Below is a small trained network, with its code and all its weights. Each question gives an input and a target symbol and asks what happens when units are switched off, that is, made to give their printed mean instead of their output.

import numpy as np


def w(rows, s, z=0):
    codes = np.array(rows[::2]) - 128.0
    scale = np.full(codes.shape[1], s)
    scale[-1] = z or s
    return codes * scale


def norm(h):
    return h / np.sqrt((h * h).mean(-1, keepdims=True) + 1e-5)


def f(y):
    return y / 2 * (1 + np.tanh(0.7978845608 * (y + 0.044715 * y**3)))


def softmax(a):
    e = np.exp(a - a.max(-1, keepdims=True))
    return e / e.sum(-1, keepdims=True)


def log_softmax(a):
    a = a - a.max(-1, keepdims=True)
    return a - np.log(np.exp(a).sum(-1, keepdims=True))


def net(x, mask):
    ids = ['ΛΠΣαβδζμτ'.index(c) for c in x.split()]
    T = len(ids)
    res = E[ids] + P[:T]
    u = 0
    for l in range(2):
        r = norm(res)
        for j in range(2):
            rows = slice(4 * j, 4 * j + 4)
            q, k, v = (r @ M[l][rows].T for M in (Q, K, V))
            z = softmax(np.where(np.tri(T) > 0, q @ k.T / 4**0.5, -1e9)) @ v
            o = O[l][rows]
            res = res + np.where(mask[u + j], z, o[:, -1]) @ o[:, :-1]
        u += 2
        y = f(norm(res) @ A[l][:, :-1].T + A[l][:, -1])
        res = res + np.where(mask[u : u + 4], y, B[l][:, -1]) @ B[l][:, :-1]
        u += 4
    return log_softmax(norm(res)[-1] @ U[:, :-1].T + U[:, -1])


Q, K, V, O, A, B = {}, {}, {}, {}, {}, {}
E = w([
[113,86,62,138,140,138,134],'Λ',
[69,146,121,204,147,109,128],'Π',
[107,127,69,133,137,108,116],'Σ',
[103,101,76,72,75,106,145],'α',
[130,117,74,156,162,124,103],'β',
[219,91,236,151,139,28,131],'δ',
[141,88,226,134,123,209,171],'ζ',
[56,116,98,219,40,8,208],'μ',
[155,81,72,105,142,136,132],'τ',
],0.016)
P = w([
[74,148,226,44,249,58,184],'0',
[109,7,106,33,107,105,104],'1',
[114,24,92,87,113,121,98],'2',
[134,33,78,105,99,141,89],'3',
[130,64,75,135,78,133,83],'4',
[141,69,57,148,63,142,78],'5',
[148,77,47,159,47,150,84],'6',
[161,94,30,173,40,161,87],'7',
[170,120,19,196,37,172,92],'8',
[185,148,15,214,23,182,105],'9',
[199,170,1,234,14,190,111],'10',
],0.0072)
Q[0] = w([
[122,154,178,188,99,132,136],'L0H1',
[122,53,52,72,222,79,94],'L0H1',
[114,23,2,76,135,138,159],'L0H1',
[185,70,216,199,88,169,209],'L0H1',
[191,137,169,162,142,90,101],'L0H2',
[210,175,161,154,94,173,142],'L0H2',
[121,84,180,160,93,135,131],'L0H2',
[122,185,183,56,173,157,85],'L0H2',
],0.012)
K[0] = w([
[173,67,120,124,13,116,57],'L0H1',
[104,180,145,25,252,141,177],'L0H1',
[92,197,161,82,204,93,174],'L0H1',
[210,135,137,197,91,170,120],'L0H1',
[143,140,81,147,113,154,127],'L0H2',
[129,153,107,140,75,149,189],'L0H2',
[168,119,122,167,67,176,114],'L0H2',
[29,69,104,90,155,165,151],'L0H2',
],0.013)
V[0] = w([
[236,142,104,44,152,227,161],'L0H1',
[55,117,122,96,231,218,64],'L0H1',
[81,95,109,60,2,93,235],'L0H1',
[174,174,160,38,162,46,138],'L0H1',
[113,84,61,165,146,187,207],'L0H2',
[178,99,165,192,173,218,68],'L0H2',
[171,89,116,57,151,142,55],'L0H2',
[120,193,170,44,208,108,95],'L0H2',
],0.0086)
O[0] = w([
[158,113,2,127,204,134,76,8],'L0H1',
[141,45,82,175,72,145,93,2],'L0H1',
[62,102,163,78,221,89,248,156],'L0H1',
[85,157,128,69,79,99,100,227],'L0H1',
[106,63,152,59,121,95,136,57],'L0H2',
[191,155,123,61,147,125,142,141],'L0H2',
[140,220,144,85,119,123,94,150],'L0H2',
[153,110,179,144,169,107,22,64],'L0H2',
],0.0098,0.0057)
A[0] = w([
[104,179,217,43,142,183,131,214],'L0N1',
[80,224,130,67,1,152,92,98],'L0N2',
[57,65,123,79,119,197,149,4],'L0N3',
[151,217,207,187,185,79,123,149],'L0N4',
],0.0081,0.0036)
B[0] = w([
[131,190,125,151,166,170,113,240],'L0N1',
[90,147,129,175,166,95,109,220],'L0N2',
[252,174,200,145,146,185,123,132],'L0N3',
[154,112,76,175,174,125,180,255],'L0N4',
],0.014,0.0066)
Q[1] = w([
[132,148,105,141,158,153,139],'L1H1',
[151,144,165,116,140,158,147],'L1H1',
[112,132,157,155,114,19,169],'L1H1',
[155,175,146,125,132,64,116],'L1H1',
[152,150,179,112,111,197,132],'L1H2',
[132,146,122,102,107,93,78],'L1H2',
[96,107,110,132,4,169,92],'L1H2',
[96,125,137,180,157,161,113],'L1H2',
],0.017)
K[1] = w([
[177,164,142,119,147,150,204],'L1H1',
[197,169,78,117,108,110,123],'L1H1',
[93,248,68,111,63,145,145],'L1H1',
[78,143,97,125,44,123,201],'L1H1',
[169,48,60,95,131,42,135],'L1H2',
[87,141,139,106,116,108,49],'L1H2',
[108,16,204,131,176,94,63],'L1H2',
[82,92,105,209,145,123,188],'L1H2',
],0.012)
V[1] = w([
[54,151,68,145,87,114,121],'L1H1',
[128,131,141,75,91,77,106],'L1H1',
[177,116,148,96,116,7,157],'L1H1',
[145,59,154,158,183,113,102],'L1H1',
[131,57,69,91,137,53,163],'L1H2',
[87,167,90,148,201,137,151],'L1H2',
[110,34,174,154,157,149,161],'L1H2',
[108,143,152,116,48,211,146],'L1H2',
],0.012)
O[1] = w([
[108,111,109,169,128,204,150,101],'L1H1',
[154,147,70,138,190,142,102,73],'L1H1',
[210,100,138,217,220,98,154,213],'L1H1',
[191,203,133,119,75,103,172,156],'L1H1',
[132,149,75,101,147,2,112,64],'L1H2',
[151,150,27,75,59,178,173,254],'L1H2',
[120,248,156,154,128,74,213,164],'L1H2',
[53,152,228,129,121,163,35,7],'L1H2',
],0.011,0.0053)
A[1] = w([
[144,99,63,77,142,121,217,79],'L1N1',
[56,2,91,202,110,50,126,3],'L1N2',
[146,87,215,82,155,180,187,117],'L1N3',
[116,151,172,153,151,129,178,23],'L1N4',
],0.013,0.0038)
B[1] = w([
[56,122,190,124,92,96,42,244],'L1N1',
[152,18,176,45,137,113,236,137],'L1N2',
[141,96,120,10,161,166,140,172],'L1N3',
[178,160,80,126,85,119,86,175],'L1N4',
],0.014,0.011)
U = w([
[190,170,103,169,148,61,166,95],'Λ',
[118,171,211,171,100,175,105,148],'Π',
[107,58,139,137,137,117,213,118],'Σ',
[54,153,116,65,152,93,110,139],'α',
[181,77,136,154,64,132,85,150],'β',
[94,154,52,121,159,164,89,238],'δ',
[158,152,96,83,1,111,142,2],'ζ',
[132,174,146,72,188,202,191,176],'μ',
[124,88,33,78,126,59,110,77],'τ',
],0.016,0.0072)

Each question gives the input, a string of symbols that net reads in full, and the target symbol t.
The units are the heads (4 rows each of Q, K, V and O) and the neurons (one row each of A and B). Each row of codes is followed by its name. A weight is (code - 128) times the scale printed after its matrix; where a second scale follows, it is the last column's (O, A, B and U).
mask holds one flag per unit, layer by layer, with each layer's heads first. A switched-off unit (its flag False) gives its mean, the last column of its rows in O or B, instead of its output. The means were averaged over made-up inputs and are rounded, as every weight is.
A unit's drop is (log p(t) with every unit on - log p(t) with that unit switched off) / (log p(t) with every unit on - log p(t) with every unit switched off).
The circuit of an input: a set's keep is (log p(t) with only the set's units on - log p(t) with every unit switched off) / (log p(t) with every unit on - log p(t) with every unit switched off). Starting from all 12 units, units are removed one at a time, each time the one whose removal leaves the highest keep (on an exact tie, the one counted first), for as long as the keep stays at least 0.8.
circuit, biggest first: the units of the circuit, biggest drop first
unit that matters most: the unit with the biggest drop
k most important neurons: the k neurons with the biggest drops, biggest first
top k neurons in layer l: the k neurons of layer l with the biggest drops, biggest first
heads that matter: for each layer, one digit per head in row order, 1 if its drop is at least 0.15 and else 0, layers parted by /
input Λ δ δ Π, target Λ: circuit, biggest first	[L0H2; L1H2; L0N4; L0H1]
input μ ζ Π Λ Λ δ Λ μ δ μ Λ, target μ: circuit, biggest first	[L0H1]
input ζ δ δ δ Λ, target ζ: heads that matter	11 / 10
input Π μ μ Π δ τ δ μ Λ Λ, target Π: circuit, biggest first	[L0H1; L1H2]
input Σ τ β δ Π ζ Λ, target Σ: heads that matter	10 / 01
input δ α δ, target δ: circuit, biggest first	[L1H1; L0H1]
input Π Σ α, target Π: circuit, biggest first	[L1H2; L0H1]
input ζ Λ Λ, target ζ: circuit, biggest first	[L0H1; L1H1]
input β δ Π δ Λ β δ μ δ, target Σ: circuit, biggest first	[L1H1; L0H2]
input δ δ α Λ Π Π δ ζ ζ δ, target μ: circuit, biggest first	[L1H2; L1N3; L0H2]
input τ δ Λ δ Σ, target τ: heads that matter	10 / 01
input ζ Λ δ τ δ ζ τ β, target ζ: heads that matter	11 / 10
input δ ζ δ Λ δ δ ζ ζ Σ Σ, target δ: 2 most important neurons	[L0N2; L1N1]
input δ μ δ, target Σ: heads that matter	01 / 10
input δ δ Π δ, target ζ: unit that matters most	L0N4
input δ δ Λ β δ β δ, target β: circuit, biggest first	[L0H1; L1H2]
input Λ Λ Π μ α, target Λ: circuit, biggest first	[L0H1; L0H2; L1H2; L0N3]
input δ Λ δ, target α: top 2 neurons in layer 1	[L1N1; L1N4]
input δ Σ δ, target Π: 3 most important neurons	[L1N1; L0N4; L0N2]
input β δ α δ Λ, target β: unit that matters most	L0H1
input α Π δ δ ζ ζ Π α, target α: heads that matter	10 / 00
input Π Σ Π δ δ β μ Σ, target Π: circuit, biggest first	[L0H1; L1H2]
input μ Π α δ ζ β δ δ δ δ τ, target μ: 2 most important neurons	[L0N1; L1N3]
input Σ δ Λ δ α α δ Λ δ, target α: heads that matter	01 / 11
input μ ζ τ τ δ α α Σ δ Λ α, target μ: 2 most important neurons	[L0N1; L1N3]
input Π ζ ζ δ Π δ Λ Λ Λ, target Π: heads that matter	11 / 01
input δ α δ δ Λ β Π δ δ ζ δ, target μ: unit that matters most	L1H2
input δ β δ δ ζ τ, target δ: heads that matter	00 / 01
